Here is a tiny trained network, its code and every weight. The questions are about switching its units off for an input and a class, where a switched-off unit gives its printed mean instead of its output.

import numpy as np


def w(rows, s, z=0):
    codes = np.array(rows[::2]) - 128.0
    scale = np.full(codes.shape[1], s)
    scale[-1] = z or s
    return codes * scale


def f(y):
    return np.maximum(y, 0)


def log_softmax(a):
    a = a - a.max(-1, keepdims=True)
    return a - np.log(np.exp(a).sum(-1, keepdims=True))


def net(x, mask):
    res = np.array(x, float).reshape(1, 3) / 4 @ E
    y = f(res @ A[0][:, :-1].T + A[0][:, -1])
    res = res + np.where(mask, y, B[0][:, -1]) @ B[0][:, :-1]
    return log_softmax(res[-1] @ U[:, :-1].T + U[:, -1])


A, B = {}, {}
E = w([
[148,96,119,119,103,123,22,131],'x0',
[185,97,107,227,143,122,172,236],'x1',
[138,2,124,135,85,99,160,110],'x2',
],0.0069)
A[0] = w([
[124,127,131,102,129,126,85,110,130],'N0',
[147,191,125,164,151,134,111,220,206],'N1',
[109,228,128,100,128,131,141,78,210],'N2',
[127,76,126,114,122,106,84,131,123],'N3',
[118,194,130,107,132,130,159,89,21],'N4',
[124,44,129,118,111,125,166,95,153],'N5',
[123,146,127,113,142,127,221,123,225],'N6',
[130,75,134,119,119,130,3,117,254],'N7',
[144,79,123,150,141,124,172,144,100],'N8',
[113,128,130,77,121,127,78,69,168],'N9',
[118,236,130,84,141,130,53,63,116],'N10',
],0.018,0.0028)
B[0] = w([
[162,116,111,136,111,122,130,61,172],'N0',
[152,106,51,224,150,116,152,245,214],'N1',
[135,182,171,70,205,80,71,195,219],'N2',
[144,177,108,127,92,160,95,76,173],'N3',
[143,186,135,150,205,114,135,145,170],'N4',
[94,51,83,90,77,44,173,173,205],'N5',
[100,118,206,173,145,91,195,78,189],'N6',
[171,150,2,100,83,149,31,39,230],'N7',
[89,108,183,81,82,180,118,109,183],'N8',
[139,124,137,214,75,242,159,98,218],'N9',
[79,77,178,32,66,202,92,207,252],'N10',
],0.021,0.013)
U = w([
[92,179,226,87,174,158,128,134,152],'0',
[153,173,130,197,249,77,139,225,215],'1',
[215,149,70,226,106,170,116,51,48],'2',
[138,194,157,128,212,21,154,59,9],'3',
[119,109,116,2,82,148,56,134,140],'4',
[73,62,172,178,102,94,221,143,227],'5',
],0.006,0.0012)

Each question gives the input, the list of numbers given to net, and the class t.
The units are the neurons (one row each of A and B). Each row of codes is followed by its name. A weight is (code - 128) times the scale printed after its matrix; where a second scale follows, it is the last column's (A, B and U).
mask holds one flag per neuron, in row order. A switched-off neuron (its flag False) gives its mean, the last column of its row in B, instead of its output. The means were averaged over made-up inputs and are rounded, as every weight is.
A unit's drop is (log p(t) with every unit on - log p(t) with that unit switched off) / (log p(t) with every unit on - log p(t) with every unit switched off).
The circuit of an input: a set's keep is (log p(t) with only the set's units on - log p(t) with every unit switched off) / (log p(t) with every unit on - log p(t) with every unit switched off). Starting from all 11 units, units are removed one at a time, each time the one whose removal leaves the highest keep (on an exact tie, the one counted first), for as long as the keep stays at least 0.8.
units of the circuit, in order: the units of the circuit, biggest drop first
most important unit: the unit with the biggest drop
k most important neurons: the k neurons with the biggest drops, biggest first
drop when u is switched off: that unit's drop, to one decimal
input [-2,-2,0], class 0: 3 most important neurons	(N1, N7, N5)
input [-6,8,0], class 5: 2 most important neurons	(N8, N2)
input [-5,-1,1], class 3: 3 most important neurons	(N10, N1, N9)
input [-1,7,-1], class 1: 2 most important neurons	(N1, N10)
input [8,-8,6], class 2: most important unit	N9
input [-2,2,-1], class 5: 2 most important neurons	(N2, N7)
input [-3,-5,6], class 5: 2 most important neurons	(N5, N7)
input [6,1,5], class 2: 4 most important neurons	(N10, N2, N7, N3)
input [-1,-5,-6], class 0: 2 most important neurons	(N7, N4)
input [8,1,6], class 2: 4 most important neurons	(N10, N2, N7, N3)
input [-5,6,1], class 5: 2 most important neurons	(N2, N8)
input [0,8,6], class 5: 2 most important neurons	(N7, N10)
input [0,6,1], class 5: 3 most important neurons	(N2, N7, N8)
input [6,-6,3], class 2: units of the circuit, in order	(N9)
input [3,0,1], class 2: drop when N2 is switched off	0.1
input [1,-3,3], class 2: drop when N2 is switched off	0.2
input [0,4,-2], class 1: drop when N7 is switched off	0.2
